Here is a tiny trained network, its code and every weight. The questions are about switching its units off for an input and a class, where a switched-off unit gives its printed mean instead of its output.

import numpy as np


def w(rows, s, z=0):
    codes = np.array(rows[::2]) - 128.0
    scale = np.full(codes.shape[1], s)
    scale[-1] = z or s
    return codes * scale


def norm(h):
    return h / np.sqrt((h * h).mean(-1, keepdims=True) + 1e-5)


def f(y):
    return y / 2 * (1 + np.tanh(0.7978845608 * (y + 0.044715 * y**3)))


def log_softmax(a):
    a = a - a.max(-1, keepdims=True)
    return a - np.log(np.exp(a).sum(-1, keepdims=True))


def net(x, mask):
    res = np.array(x, float).reshape(1, 8) / 4 @ E
    u = 0
    for l in range(4):
        y = f(norm(res) @ A[l][:, :-1].T + A[l][:, -1])
        res = res + np.where(mask[u : u + 8], y, B[l][:, -1]) @ B[l][:, :-1]
        u += 8
    return log_softmax(norm(res)[-1] @ U[:, :-1].T + U[:, -1])


A, B = {}, {}
E = w([
[57,83,137,102,39,231,191],'x0',
[125,118,131,128,107,87,146],'x1',
[129,134,122,124,128,127,137],'x2',
[127,129,123,128,124,120,135],'x3',
[219,50,66,199,117,162,171],'x4',
[129,114,147,129,124,121,115],'x5',
[71,75,168,178,254,121,191],'x6',
[128,133,123,130,133,137,126],'x7',
],0.0059)
A[0] = w([
[205,134,113,198,166,37,77,64],'L0N0',
[132,156,122,123,92,65,84,128],'L0N1',
[148,119,126,111,169,79,95,67],'L0N2',
[186,105,46,103,240,46,45,62],'L0N3',
[107,128,172,109,163,156,170,164],'L0N4',
[75,93,125,176,1,163,221,233],'L0N5',
[219,74,71,240,125,137,131,123],'L0N6',
[135,134,103,126,99,110,121,2],'L0N7',
],0.0063,0.0025)
B[0] = w([
[141,183,136,200,109,186,214,237],'L0N0',
[119,106,108,79,86,147,137,175],'L0N1',
[106,245,124,119,166,207,255,148],'L0N2',
[114,161,174,184,55,147,121,251],'L0N3',
[110,69,98,167,43,131,102,169],'L0N4',
[145,150,202,143,129,196,123,254],'L0N5',
[205,60,156,14,141,116,164,253],'L0N6',
[126,157,95,134,148,82,41,110],'L0N7',
],0.006,0.0044)
A[1] = w([
[20,165,130,69,135,66,103,11],'L1N0',
[167,172,136,188,62,143,137,39],'L1N1',
[6,197,126,114,145,105,74,3],'L1N2',
[9,145,165,117,83,114,88,123],'L1N3',
[204,204,124,191,169,20,90,103],'L1N4',
[52,81,164,173,254,104,237,124],'L1N5',
[141,143,173,215,114,196,106,211],'L1N6',
[192,172,88,70,17,123,67,24],'L1N7',
],0.0064,0.0014)
B[1] = w([
[217,85,158,43,187,177,168,167],'L1N0',
[93,165,96,97,128,97,102,182],'L1N1',
[254,115,136,76,151,146,136,181],'L1N2',
[194,148,99,144,133,126,191,203],'L1N3',
[24,158,190,168,147,204,202,184],'L1N4',
[107,133,41,84,65,55,8,255],'L1N5',
[77,176,107,98,78,81,184,216],'L1N6',
[70,112,92,180,175,66,57,234],'L1N7',
],0.008,0.0049)
A[2] = w([
[118,161,168,191,100,136,140,101],'L2N0',
[204,88,131,116,132,139,101,5],'L2N1',
[119,147,124,133,171,125,184,167],'L2N2',
[110,102,161,115,76,175,110,62],'L2N3',
[132,93,106,119,133,145,132,87],'L2N4',
[104,184,176,51,201,135,123,127],'L2N5',
[79,153,146,131,69,129,189,58],'L2N6',
[63,102,68,149,120,59,1,68],'L2N7',
],0.0097,0.0022)
B[2] = w([
[95,172,156,156,231,143,143,163],'L2N0',
[180,113,150,158,206,128,170,162],'L2N1',
[111,115,110,111,115,80,101,147],'L2N2',
[89,153,108,116,211,105,133,154],'L2N3',
[174,144,148,181,110,110,104,131],'L2N4',
[183,60,131,159,110,138,169,169],'L2N5',
[92,146,177,152,176,192,125,191],'L2N6',
[89,89,26,100,63,109,2,254],'L2N7',
],0.0076,0.0073)
A[3] = w([
[107,158,127,41,116,104,153,154],'L3N0',
[229,51,104,146,132,148,170,80],'L3N1',
[69,86,156,103,88,204,138,147],'L3N2',
[23,178,188,171,154,174,156,83],'L3N3',
[105,141,30,146,107,150,56,60],'L3N4',
[183,208,125,118,169,130,91,252],'L3N5',
[125,229,151,255,222,92,128,101],'L3N6',
[189,117,149,38,121,163,127,140],'L3N7',
],0.0078,0.0031)
B[3] = w([
[231,14,79,209,150,95,150,149],'L3N0',
[243,174,187,28,92,100,165,232],'L3N1',
[15,182,120,161,193,37,95,176],'L3N2',
[52,234,231,235,229,210,254,253],'L3N3',
[102,57,94,133,161,91,111,234],'L3N4',
[80,42,133,151,137,154,192,207],'L3N5',
[3,150,205,100,142,208,83,221],'L3N6',
[207,172,142,213,123,93,176,193],'L3N7',
],0.0055,0.0052)
U = w([
[8,161,162,145,157,160,196,255],'0',
[222,94,140,84,122,116,198,125],'1',
[72,92,43,101,100,88,52,4],'2',
],0.013,0.00019)

Each question gives the input, the list of numbers given to net, and the class t.
The units are the neurons (one row each of A and B). Each row of codes is followed by its name. A weight is (code - 128) times the scale printed after its matrix; where a second scale follows, it is the last column's (A, B and U).
mask holds one flag per neuron, layer by layer. A switched-off neuron (its flag False) gives its mean, the last column of its row in B, instead of its output. The means were averaged over made-up inputs and are rounded, as every weight is.
A unit's drop is (log p(t) with every unit on - log p(t) with that unit switched off) / (log p(t) with every unit on - log p(t) with every unit switched off).
The circuit of an input: a set's keep is (log p(t) with only the set's units on - log p(t) with every unit switched off) / (log p(t) with every unit on - log p(t) with every unit switched off). Starting from the 12 units with the biggest drops (on a tie, the unit counted first), units are removed one at a time, each time the one whose removal leaves the highest keep (on an exact tie, the one counted first), for as long as the keep stays at least 0.8.
circuit, biggest first: the units of the circuit, biggest drop first
unit that matters most: the unit with the biggest drop
k most important neurons: the k neurons with the biggest drops, biggest first
drop of u: that unit's drop, to one decimal
input [2,-5,-6,0,-5,0,7,-5], class 2: unit that matters most : L1N5
input [-6,-4,2,6,6,-6,-5,-4], class 0: 4 most important neurons : L0N0, L1N5, L0N3, L1N4
input [3,-3,-2,-8,6,7,6,1], class 1: 3 most important neurons : L0N6, L1N7, L1N1
input [-3,-1,-4,-3,3,-2,-2,-8], class 0: 2 most important neurons : L0N3, L0N0
input [2,-5,-3,2,4,-1,4,-8], class 1: 2 most important neurons : L0N6, L1N7
input [-3,1,7,-7,-8,1,8,6], class 1: circuit, biggest first : L1N0, L1N2, L2N5
input [-8,-7,7,-1,-4,-6,-8,-4], class 0: 3 most important neurons : L1N4, L1N5, L0N6
input [6,-7,3,-4,8,-4,6,2], class 1: 2 most important neurons : L0N6, L2N7
input [5,1,7,-3,7,5,8,7], class 2: 2 most important neurons : L1N5, L1N3
input [-8,3,1,-6,-7,7,-6,-3], class 0: 2 most important neurons : L1N4, L1N5
input [-3,-6,-7,4,1,6,-3,8], class 0: 2 most important neurons : L0N0, L1N5
input [-6,2,3,7,-7,-7,-6,4], class 1: 2 most important neurons : L1N0, L1N2
input [0,-6,-6,3,8,-1,5,-4], class 1: drop of L0N6 : 1.8
input [2,0,-2,6,-7,1,-5,3], class 1: drop of L1N0 : 0.1
input [4,7,1,0,-3,0,8,4], class 2: unit that matters most : L1N5
input [0,-2,7,0,4,5,6,8], class 2: drop of L1N5 : 1.5
input [-3,8,6,3,-1,4,6,6], class 2: drop of L1N5 : 1.9
